Here is a tiny trained network, its code and every weight. The questions are about switching its units off for an input and a class, where a switched-off unit gives its printed mean instead of its output.

import numpy as np


def w(rows, s, z=0):
    codes = np.array(rows[::2]) - 128.0
    scale = np.full(codes.shape[1], s)
    scale[-1] = z or s
    return codes * scale


def f(y):
    return y / 2 * (1 + np.tanh(0.7978845608 * (y + 0.044715 * y**3)))


def log_softmax(a):
    a = a - a.max(-1, keepdims=True)
    return a - np.log(np.exp(a).sum(-1, keepdims=True))


def net(x, mask):
    res = np.array(x, float).reshape(1, 3) / 4 @ E
    y = f(res @ A[0][:, :-1].T + A[0][:, -1])
    res = res + np.where(mask, y, B[0][:, -1]) @ B[0][:, :-1]
    return log_softmax(res[-1] @ U[:, :-1].T + U[:, -1])


A, B = {}, {}
E = w([
[11,85,55,200,142,130,88],'x0',
[128,162,124,92,189,22,137],'x1',
[100,147,174,106,191,177,205],'x2',
],0.012)
A[0] = w([
[161,131,138,135,65,191,119,84],'N0',
[162,142,143,119,153,8,135,89],'N1',
[220,135,142,108,94,116,133,81],'N2',
[161,128,143,132,82,191,130,99],'N3',
[211,143,175,101,107,136,156,118],'N4',
[146,116,135,142,64,180,116,139],'N5',
[144,132,128,124,79,101,111,83],'N6',
[157,128,126,126,112,117,132,248],'N7',
[142,144,132,121,154,84,131,83],'N8',
[220,120,127,130,53,80,72,112],'N9',
[148,136,174,112,194,176,182,106],'N10',
[99,125,99,132,84,94,99,102],'N11',
],0.016,0.012)
B[0] = w([
[151,61,108,78,137,109,125,204],'N0',
[188,117,51,99,132,111,104,221],'N1',
[90,110,75,203,131,139,122,212],'N2',
[158,91,104,95,148,101,136,199],'N3',
[64,85,157,174,135,136,107,249],'N4',
[159,155,82,123,143,93,117,224],'N5',
[114,53,163,98,142,130,191,155],'N6',
[140,247,163,91,87,94,72,235],'N7',
[106,4,168,76,168,94,169,157],'N8',
[135,162,143,129,141,178,191,251],'N9',
[157,181,100,126,125,161,180,229],'N10',
[107,113,127,162,148,165,171,190],'N11',
],0.032,0.013)
U = w([
[213,123,77,79,167,58,108,81],'0',
[173,191,149,126,141,190,254,160],'1',
[79,115,95,224,157,121,89,254],'2',
[174,225,192,85,57,92,62,238],'3',
[146,103,192,74,113,109,128,29],'4',
[133,84,202,89,106,104,149,41],'5',
[159,82,202,137,125,118,128,54],'6',
],0.013,0.0072)

Each question gives the input, the list of numbers given to net, and the class t.
The units are the neurons (one row each of A and B). Each row of codes is followed by its name. A weight is (code - 128) times the scale printed after its matrix; where a second scale follows, it is the last column's (A, B and U).
mask holds one flag per neuron, in row order. A switched-off neuron (its flag False) gives its mean, the last column of its row in B, instead of its output. The means were averaged over made-up inputs and are rounded, as every weight is.
A unit's drop is (log p(t) with every unit on - log p(t) with that unit switched off) / (log p(t) with every unit on - log p(t) with every unit switched off).
The circuit of an input: a set's keep is (log p(t) with only the set's units on - log p(t) with every unit switched off) / (log p(t) with every unit on - log p(t) with every unit switched off). Starting from all 12 units, units are removed one at a time, each time the one whose removal leaves the highest keep (on an exact tie, the one counted first), for as long as the keep stays at least 0.8.
circuit, biggest first: the units of the circuit, biggest drop first
k most important neurons: the k neurons with the biggest drops, biggest first
drop when u is switched off: that unit's drop, to one decimal
input [-8,6,-2], class 2: circuit, biggest first => [N2]
input [5,3,3], class 2: 3 most important neurons => [N7, N9, N10]
input [3,3,-4], class 1: 2 most important neurons => [N11, N4]
input [6,4,2], class 2: 3 most important neurons => [N7, N9, N10]
input [-8,-8,4], class 0: 4 most important neurons => [N3, N0, N5, N10]
input [2,6,-8], class 1: 2 most important neurons => [N9, N11]
input [6,-3,-6], class 1: 3 most important neurons => [N4, N2, N11]
input [8,-2,-8], class 1: 2 most important neurons => [N4, N2]
input [7,4,5], class 2: 2 most important neurons => [N7, N9]
input [0,4,4], class 0: 3 most important neurons => [N9, N11, N1]
input [-5,2,0], class 2: 2 most important neurons => [N4, N2]
input [-5,-2,4], class 2: 2 most important neurons => [N4, N9]
input [4,-5,-8], class 1: 2 most important neurons => [N9, N11]
input [-2,-4,-7], class 1: circuit, biggest first => [N9]
input [-5,-5,1], class 0: 4 most important neurons => [N3, N0, N5, N11]
input [-7,1,-1], class 2: drop when N4 is switched off => 0.9
input [-6,3,-5], class 2: drop when N10 is switched off => 0.5
input [-5,2,-1], class 2: drop when N2 is switched off => 0.5
